Look-ups in named tables: a row name and a column name give one cell, copied from the table.

vos:
           kib    kun  sokid   ruku   gara   sude  nulasib
fem      4.660  4.641  4.671  7.791  4.437  4.541    4.513
pefome   4.546  4.552  4.442  4.787  4.634  4.566    4.569
dubozuv  4.490  4.573  4.631  0.153  4.533  4.503    4.426
rasoze   4.896  4.723  4.575  4.314  4.559  4.693    0.276
fona     4.444  4.446  4.543  4.482  4.698  4.485    8.785
mubu     4.525  4.573  4.571  0.135  4.651  4.578    4.542
nokil    4.600  4.542  4.521  5.634  4.611  4.607    5.348
litoki   4.358  4.518  4.632  4.746  4.509  4.337    8.226
sib      4.697  4.624  4.516  4.158  4.544  4.730    0.921
ras      4.692  4.621  4.627  8.076  4.491  4.566    4.520
kopi     4.365  4.534  4.615  4.972  4.508  4.410    7.374
gadofoz  4.801  4.703  4.654  4.110  4.457  4.588    1.008

fem, gara => 4.437
litoki, gara => 4.509
rasoze, ruku => 4.314
litoki, sokid => 4.632
mubu, kib => 4.525
sib, sude => 4.730
pefome, nulasib => 4.569
Which row has the largest ruku? ras

vabafi.csv
,zuri,duv,par,padafe,kiz,ragaf
lafofar,14,-52,-27,-23,25,55
malu,-76,-31,-71,24,89,-3
delo,-13,-64,-58,-31,60,78
vok,-41,8,31,55,58,-37
dib,-24,20,29,61,57,-46
fazoduf,-9,-61,-55,-35,30,77
kovo,-24,-28,-29,23,66,2
susef,-49,50,5,68,52,-47
dis,-64,31,8,66,76,-40
borevi,21,-53,-33,-31,21,57
kon,-65,30,-28,59,63,-42
novolin,-40,-10,25,56,67,-24

What is the padafe of kon in vabafi?
59
What is the duv of vok in vabafi?
8
What is the duv of borevi in vabafi?
-53
What is the kiz of dis in vabafi?
76
What is the ragaf of novolin in vabafi?
-24
What is the par of borevi in vabafi?
-33
What is the padafe of fazoduf in vabafi?
-35

Table dode
|  | nik | nonu | nagovo | kam | dumuf |
|---|---|---|---|---|---|
| bof | -33.23 | 20.99 | 7.42 | 98.81 | 23.34 |
| nub | 60.84 | 4.97 | 3.73 | 70.49 | -21.70 |
| valemed | 91.65 | -14.11 | 9.37 | -71.92 | 42.96 |

kam of valemed is -71.92
nik of bof is -33.23
nagovo of valemed is 9.37
nonu of bof is 20.99
nonu of valemed is -14.11
nonu of nub is 4.97
kam of bof is 98.81
dumuf of nub is -21.70
nik of valemed is 91.65
dumuf of valemed is 42.96
nagovo of bof is 7.42
dumuf of bof is 23.34
nik of nub is 60.84
nagovo of nub is 3.73
kam of nub is 70.49
Which row has the largest nagovo? valemed

zelin
         nesamaf  govodor   gapa  ledek   miro
zer        -70.9     17.2  -80.6   30.9  -39.5
vevolil    -49.9     27.9  -61.6   25.5  -16.1
lodofad    -17.8    -10.3  -31.1   -6.9  -13.9
gor         60.8    -45.9   99.0  -49.0    6.1
lus         37.2    -87.7  -57.8  -77.9   48.4
kuz        -28.9     58.6   53.1   64.6  -98.9
duk         61.1    -56.7   87.9  -26.4    2.5
lor        -18.4     16.5  -20.8   15.5  -40.0
vaso       -55.1     63.0   51.2   50.4  -77.0
sosi        17.9    -78.2  -58.4  -82.4   58.8
nabo       -51.0     27.5  -73.9   23.9  -23.3
lusob      -49.9     48.0   27.5   51.0  -49.4
tugas       31.6    -65.7  -31.5  -81.1   43.1

What is the govodor of lusob in zelin?
48.0
What is the gapa of lor in zelin?
-20.8
What is the miro of zer in zelin?
-39.5
What is the nesamaf of tugas in zelin?
31.6
What is the gapa of gor in zelin?
99.0
What is the ledek of kuz in zelin?
64.6
What is the miro of lus in zelin?
48.4
What is the govodor of nabo in zelin?
27.5
What is the nesamaf of kuz in zelin?
-28.9
What is the nesamaf of vaso in zelin?
-55.1
What is the gapa of vaso in zelin?
51.2
What is the ledek of zer in zelin?
30.9
What is the gapa of zer in zelin?
-80.6
What is the miro of vaso in zelin?
-77.0
What is the ledek of tugas in zelin?
-81.1
What is the miro of lor in zelin?
-40.0
What is the gapa of kuz in zelin?
53.1

muliko:
,keled,sosif,demif,gopagi,sev,viket
mubezu,-0.606,0.370,-0.584,-0.582,0.211,0.317
gagit,-0.669,0.490,-0.584,-0.613,0.112,0.402
zud,-0.669,-0.109,-0.584,-0.706,0.607,-0.193
vagu,-0.575,0.370,-0.781,-0.675,0.211,0.317
zofuzab,-0.638,0.490,-0.702,-0.675,0.014,0.317
der,-0.732,-0.109,-0.663,-0.644,0.607,0.062
rig,-0.794,0.011,-0.781,-0.768,0.607,-0.023
kipi,-0.669,0.490,-0.820,-0.799,0.211,0.402
nugo,-0.732,0.370,-0.742,-0.830,0.310,0.317
tapema,-0.700,-0.109,-0.702,-0.675,0.706,-0.023
duf,-0.481,-0.109,-0.544,-0.737,0.607,-0.023
bok,-0.575,-0.228,-0.505,-0.613,0.607,-0.108
pon,-0.638,0.370,-0.702,-0.737,0.112,0.317
niroman,-0.700,0.011,-0.702,-0.830,0.607,-0.023

demif of tapema: -0.702
sosif of rig: 0.011
sev of vagu: 0.211
viket of zofuzab: 0.317
demif of mubezu: -0.584
demif of kipi: -0.820
keled of der: -0.732
sosif of vagu: 0.370
gopagi of pon: -0.737
demif of niroman: -0.702
demif of vagu: -0.781
keled of vagu: -0.575
demif of gagit: -0.584
keled of zud: -0.669
keled of niroman: -0.700
demif of pon: -0.702
keled of gagit: -0.669
gopagi of gagit: -0.613
Row with the largest keled: duf

nuritu =
|  | gegef | lutofas | rikama |
|---|---|---|---|
| mabik | 524 | 263 | 252 |
| dez | 685 | 383 | 655 |
| fus | 356 | 541 | 684 |
| dezaro | 734 | 109 | 433 |
| deredo | 237 | 480 | 305 |
| vatuvaz | 162 | 428 | 104 |
| nef | 576 | 248 | 476 |
| bab | 669 | 330 | 750 |

nef, gegef => 576
dezaro, gegef => 734
deredo, lutofas => 480
fus, lutofas => 541
nef, rikama => 476
vatuvaz, rikama => 104
mabik, gegef => 524
dezaro, lutofas => 109
dez, rikama => 655
dez, lutofas => 383
mabik, lutofas => 263
dezaro, rikama => 433
deredo, gegef => 237
nef, lutofas => 248
deredo, rikama => 305
vatuvaz, lutofas => 428
dez, gegef => 685
fus, gegef => 356

lufedu =
	gol	zetapaz
divik	2.882	9.226
binemi	1.421	8.775
tuz	3.028	9.122
litud	2.087	9.302
gedodal	0.761	7.907
sanesu	1.197	9.011
peg	2.674	8.976
lupa	2.383	9.431

gol of binemi: 1.421
zetapaz of litud: 9.302
gol of peg: 2.674
zetapaz of sanesu: 9.011
gol of sanesu: 1.197
zetapaz of tuz: 9.122
zetapaz of divik: 9.226
gol of lupa: 2.383
zetapaz of peg: 8.976

kuzimir.tsv
	vod	tomabi
soganid	56.408	55.115
lesub	57.253	63.816
dep	57.939	52.075
zurid	28.828	14.477
gogid	67.630	61.645
vutulu	62.909	59.196
fuliker	94.309	54.309

What is the tomabi of vutulu in kuzimir? 59.196
What is the vod of fuliker in kuzimir? 94.309
What is the tomabi of dep in kuzimir? 52.075
What is the vod of vutulu in kuzimir? 62.909
What is the tomabi of soganid in kuzimir? 55.115
What is the vod of lesub in kuzimir? 57.253
What is the tomabi of zurid in kuzimir? 14.477
What is the vod of zurid in kuzimir? 28.828
What is the vod of dep in kuzimir? 57.939
What is the vod of soganid in kuzimir? 56.408
What is the tomabi of fuliker in kuzimir? 54.309
Which row has the largest tomabi? lesub

fip
         kogiso  padumur  keb  fup  tetubu  vabom  rab  tun
podalo       67      203  135  112     196    139   98   94
tov         197       91  191  158     105    140  182  206
nal         190       92  209  179      95    127  189  194
fel          59      214   94   39     207    188   68  160
kula         26      235  119  118     219    144   66   10
guri        173      105  225  222      71     81  209  153
mor          65      207  128  109     192    143   92   84
lupasu      174       85  216  178      79    105  191  206
sikefoz      64      193  127  109     195    140  102   86

fel, rab => 68
mor, rab => 92
sikefoz, tun => 86
guri, tetubu => 71
mor, tetubu => 192
guri, tun => 153
guri, padumur => 105
fel, tun => 160
guri, fup => 222
kula, tetubu => 219
fel, padumur => 214

Table mem
|  | pobodag | letara | raralet | rarovu | nika | gegizov | telegi |
|---|---|---|---|---|---|---|---|
| doripa | 56 | 45 | 26 | 5 | 23 | -12 | 17 |
| zib | 68 | 45 | 34 | 1 | 23 | -68 | 17 |
| rar | 56 | 53 | 25 | 1 | 23 | 88 | 17 |
| zap | 56 | 53 | 25 | -7 | 58 | 70 | 17 |

doripa, gegizov -> -12
zib, raralet -> 34
doripa, raralet -> 26
doripa, letara -> 45
zap, telegi -> 17
zib, gegizov -> -68
rar, raralet -> 25
rar, nika -> 23
doripa, nika -> 23
zap, rarovu -> -7
rar, telegi -> 17
zib, rarovu -> 1
doripa, rarovu -> 5
zib, letara -> 45

vidu
         vetore  vusilir  batidon  suv  lisonut
zino        193       96      136  127      160
rovizaz     126      110      109   88      192
mekolar     136       94      108   97       72
zevo        148       96      172  108      136
batebet      48      106       92  104      143
fuvas        83       95       93  130      144
todove      133      100       95  163       96
zub         118      105      172  131       73
tetir        89      129      120  102      202
tis         113       95      118  153       80
dofene       90      143      163  100       91
zegebe      135       98      188  109      123

What is the batidon of fuvas in vidu? 93
What is the suv of tis in vidu? 153
What is the vetore of zegebe in vidu? 135
What is the lisonut of zegebe in vidu? 123
What is the batidon of batebet in vidu? 92
What is the vetore of batebet in vidu? 48
What is the lisonut of tis in vidu? 80
What is the suv of todove in vidu? 163
What is the vusilir of zub in vidu? 105
What is the batidon of rovizaz in vidu? 109
What is the vetore of todove in vidu? 133
What is the lisonut of todove in vidu? 96
What is the lisonut of tetir in vidu? 202
What is the vusilir of rovizaz in vidu? 110
What is the vusilir of todove in vidu? 100
What is the lisonut of rovizaz in vidu? 192
What is the suv of zevo in vidu? 108

